Below is a small trained network, with its code and all its weights. Each question gives an input and a target symbol and asks what happens when units are switched off, that is, made to give their printed mean instead of their output.

import numpy as np


def w(rows, s, z=0):
    codes = np.array(rows[::2]) - 128.0
    scale = np.full(codes.shape[1], s)
    scale[-1] = z or s
    return codes * scale


def f(y):
    return np.maximum(y, 0)


def softmax(a):
    e = np.exp(a - a.max(-1, keepdims=True))
    return e / e.sum(-1, keepdims=True)


def log_softmax(a):
    a = a - a.max(-1, keepdims=True)
    return a - np.log(np.exp(a).sum(-1, keepdims=True))


def net(x, mask):
    ids = ['αγδεζηθλμξπστφψω'.index(c) for c in x.split()]
    T = len(ids)
    res = E[ids] + P[:T]
    u = 0
    for l in range(2):
        r = res
        for j in range(3):
            rows = slice(2 * j, 2 * j + 2)
            q, k, v = (r @ M[l][rows].T for M in (Q, K, V))
            z = softmax(np.where(np.tri(T) > 0, q @ k.T / 2**0.5, -1e9)) @ v
            o = O[l][rows]
            res = res + np.where(mask[u + j], z, o[:, -1]) @ o[:, :-1]
        u += 3
        y = f(res @ A[l][:, :-1].T + A[l][:, -1])
        res = res + np.where(mask[u : u + 8], y, B[l][:, -1]) @ B[l][:, :-1]
        u += 8
    return log_softmax(res[-1] @ U[:, :-1].T + U[:, -1])


Q, K, V, O, A, B = {}, {}, {}, {}, {}, {}
E = w([
[210,85,70,147,77],'α',
[176,100,138,132,165],'γ',
[154,95,120,179,157],'δ',
[186,109,111,178,161],'ε',
[59,101,114,179,113],'ζ',
[113,152,185,49,97],'η',
[165,127,92,36,95],'θ',
[134,150,176,52,112],'λ',
[94,173,157,122,123],'μ',
[119,143,148,90,106],'ξ',
[124,129,139,98,86],'π',
[183,79,156,134,129],'σ',
[146,159,141,250,158],'τ',
[200,118,157,128,177],'φ',
[177,99,92,117,245],'ψ',
[109,100,141,104,121],'ω',
],0.015)
P = w([
[209,250,94,141,150],'0',
[32,163,54,76,90],'1',
[68,100,77,88,96],'2',
[67,92,89,79,123],'3',
[54,83,92,89,138],'4',
[32,76,96,93,136],'5',
[37,83,108,98,147],'6',
[17,81,112,86,139],'7',
[1,84,117,76,130],'8',
],0.0068)
Q[0] = w([
[207,142,105,65,47],'0.h1',
[153,159,125,33,129],'0.h1',
[129,131,205,107,155],'0.h2',
[69,202,68,135,192],'0.h2',
[138,36,254,77,110],'0.h3',
[189,206,86,213,154],'0.h3',
],0.0099)
K[0] = w([
[90,118,172,121,67],'0.h1',
[92,102,186,72,150],'0.h1',
[83,117,130,124,154],'0.h2',
[101,147,51,112,166],'0.h2',
[8,157,61,149,128],'0.h3',
[117,215,108,60,119],'0.h3',
],0.012)
V[0] = w([
[93,109,176,184,75],'0.h1',
[58,255,209,47,48],'0.h1',
[174,149,64,181,167],'0.h2',
[162,167,207,145,136],'0.h2',
[111,99,174,192,149],'0.h3',
[101,113,106,107,212],'0.h3',
],0.0065)
O[0] = w([
[183,131,183,174,190,33],'0.h1',
[176,91,105,193,150,1],'0.h1',
[90,145,192,145,153,194],'0.h2',
[169,177,1,123,138,99],'0.h2',
[175,126,182,228,153,118],'0.h3',
[82,122,100,66,173,188],'0.h3',
],0.0079,0.0046)
A[0] = w([
[86,56,112,63,41,208],'0.n1',
[254,59,171,62,115,187],'0.n2',
[140,178,229,67,122,102],'0.n3',
[101,210,149,84,54,179],'0.n4',
[72,166,90,126,103,2],'0.n5',
[178,11,190,80,197,87],'0.n6',
[181,78,183,54,40,88],'0.n7',
[109,151,221,85,243,152],'0.n8',
],0.0084,0.0087)
B[0] = w([
[112,221,74,148,205,245],'0.n1',
[80,130,127,223,212,166],'0.n2',
[100,75,75,131,191,136],'0.n3',
[185,48,138,191,165,180],'0.n4',
[177,218,18,255,207,130],'0.n5',
[79,167,85,63,127,156],'0.n6',
[131,146,115,39,27,140],'0.n7',
[125,116,87,157,31,203],'0.n8',
],0.0091,0.011)
Q[1] = w([
[43,125,100,166,180],'1.h1',
[127,75,135,131,69],'1.h1',
[83,106,175,105,197],'1.h2',
[250,158,172,102,101],'1.h2',
[139,110,189,68,129],'1.h3',
[65,142,35,144,168],'1.h3',
],0.013)
K[1] = w([
[169,99,172,149,140],'1.h1',
[104,139,69,187,126],'1.h1',
[96,115,59,85,106],'1.h2',
[69,245,141,149,172],'1.h2',
[86,159,128,125,86],'1.h3',
[253,128,138,113,71],'1.h3',
],0.013)
V[1] = w([
[245,50,152,131,160],'1.h1',
[68,102,95,172,139],'1.h1',
[88,90,107,147,184],'1.h2',
[148,143,79,60,129],'1.h2',
[140,71,125,150,229],'1.h3',
[218,216,70,147,107],'1.h3',
],0.011)
O[1] = w([
[15,135,54,145,108,109],'1.h1',
[167,241,83,152,145,183],'1.h1',
[61,132,95,126,125,191],'1.h2',
[235,157,125,98,7,169],'1.h2',
[28,172,68,143,32,199],'1.h3',
[139,3,120,86,43,251],'1.h3',
],0.0074,0.011)
A[1] = w([
[121,103,112,93,176,143],'1.n1',
[147,113,183,88,105,3],'1.n2',
[149,70,147,102,106,164],'1.n3',
[101,149,68,137,139,115],'1.n4',
[100,108,121,138,108,65],'1.n5',
[110,149,151,54,124,75],'1.n6',
[144,65,248,91,159,30],'1.n7',
[173,72,243,96,131,13],'1.n8',
],0.015,0.013)
B[1] = w([
[143,175,87,180,98,154],'1.n1',
[14,229,35,245,250,128],'1.n2',
[125,156,126,133,210,149],'1.n3',
[169,103,191,106,138,251],'1.n4',
[214,125,160,150,170,156],'1.n5',
[60,167,154,116,83,137],'1.n6',
[243,18,165,26,22,128],'1.n7',
[161,110,37,107,62,128],'1.n8',
],0.014,0.016)
U = w([
[178,96,83,156,189,254],'α',
[70,152,123,109,128,190],'γ',
[2,181,128,93,104,147],'δ',
[137,99,136,114,128,40],'ε',
[138,126,244,84,234,153],'ζ',
[121,82,111,122,110,58],'η',
[220,212,112,120,129,99],'θ',
[155,75,128,111,103,27],'λ',
[130,103,110,136,139,63],'μ',
[118,103,103,123,137,49],'ξ',
[165,52,141,119,67,33],'π',
[119,101,129,127,170,57],'σ',
[59,169,55,243,73,169],'τ',
[70,111,85,126,140,73],'φ',
[118,128,95,16,171,171],'ψ',
[61,236,139,126,228,96],'ω',
],0.0088,0.0078)

Each question gives the input, a string of symbols that net reads in full, and the target symbol t.
The units are the heads (2 rows each of Q, K, V and O) and the neurons (one row each of A and B). Each row of codes is followed by its name. A weight is (code - 128) times the scale printed after its matrix; where a second scale follows, it is the last column's (O, A, B and U).
mask holds one flag per unit, layer by layer, with each layer's heads first. A switched-off unit (its flag False) gives its mean, the last column of its rows in O or B, instead of its output. The means were averaged over made-up inputs and are rounded, as every weight is.
A unit's drop is (log p(t) with every unit on - log p(t) with that unit switched off) / (log p(t) with every unit on - log p(t) with every unit switched off).
unit that matters most: the unit with the biggest drop
k most important neurons: the k neurons with the biggest drops, biggest first
k most important neurons of layer l: the k neurons of layer l with the biggest drops, biggest first
heads that matter: for each layer, one digit per head in row order, 1 if its drop is at least 0.15 and else 0, layers parted by /
drop when u is switched off: that unit's drop, to one decimal
input σ ζ δ, target ζ: 3 most important neurons of layer 1 => (1.n4 1.n5 1.n1)
input ψ ψ α, target θ: heads that matter => 101 / 111
input τ ψ λ τ ω, target α: 2 most important neurons => (1.n3 0.n2)
input ψ π γ λ ω, target θ: unit that matters most => 0.n1
input σ σ ζ σ σ σ, target ζ: 4 most important neurons => (1.n4 0.n2 0.n1 1.n5)
input τ ε γ τ η, target α: 2 most important neurons of layer 0 => (0.n2 0.n3)
input ψ λ λ, target θ: 3 most important neurons of layer 0 => (0.n1 0.n8 0.n2)
input ψ ψ τ ζ ψ δ ζ ε, target θ: 2 most important neurons => (0.n8 0.n1)
input τ τ ψ τ μ, target α: 3 most important neurons of layer 0 => (0.n4 0.n3 0.n2)
input θ ψ ζ ψ, target ψ: 2 most important neurons of layer 0 => (0.n4 0.n1)
input ω ψ ψ φ τ ψ, target δ: heads that matter => 100 / 000
input ψ ψ ψ τ π, target θ: 2 most important neurons => (0.n1 0.n8)
input τ σ λ, target α: 2 most important neurons => (0.n2 1.n3)
input σ γ τ τ τ α ζ, target ζ: most important neuron of layer 0 => (0.n1)
input τ ψ η ζ, target α: 2 most important neurons of layer 0 => (0.n4 0.n2)
input ψ ψ σ τ ζ θ θ θ, target θ: 2 most important neurons of layer 0 => (0.n1 0.n8)
input τ τ λ σ τ ω λ, target α: 2 most important neurons => (0.n2 0.n3)
input τ ψ ψ τ τ ξ, target α: 2 most important neurons of layer 0 => (0.n4 0.n3)
input τ ψ ψ ψ ε α τ τ μ, target α: 3 most important neurons => (0.n4 0.n3 1.n3)
input τ μ ω η, target α: 2 most important neurons => (0.n2 1.n3)
input τ ψ τ δ ω, target α: drop when 1.n4 is switched off => 0.1
input σ η ε η σ, target ζ: drop when 0.n2 is switched off => 1.7
input ψ ψ ψ ψ ψ δ ε ζ ε, target θ: drop when 0.n1 is switched off => 0.1
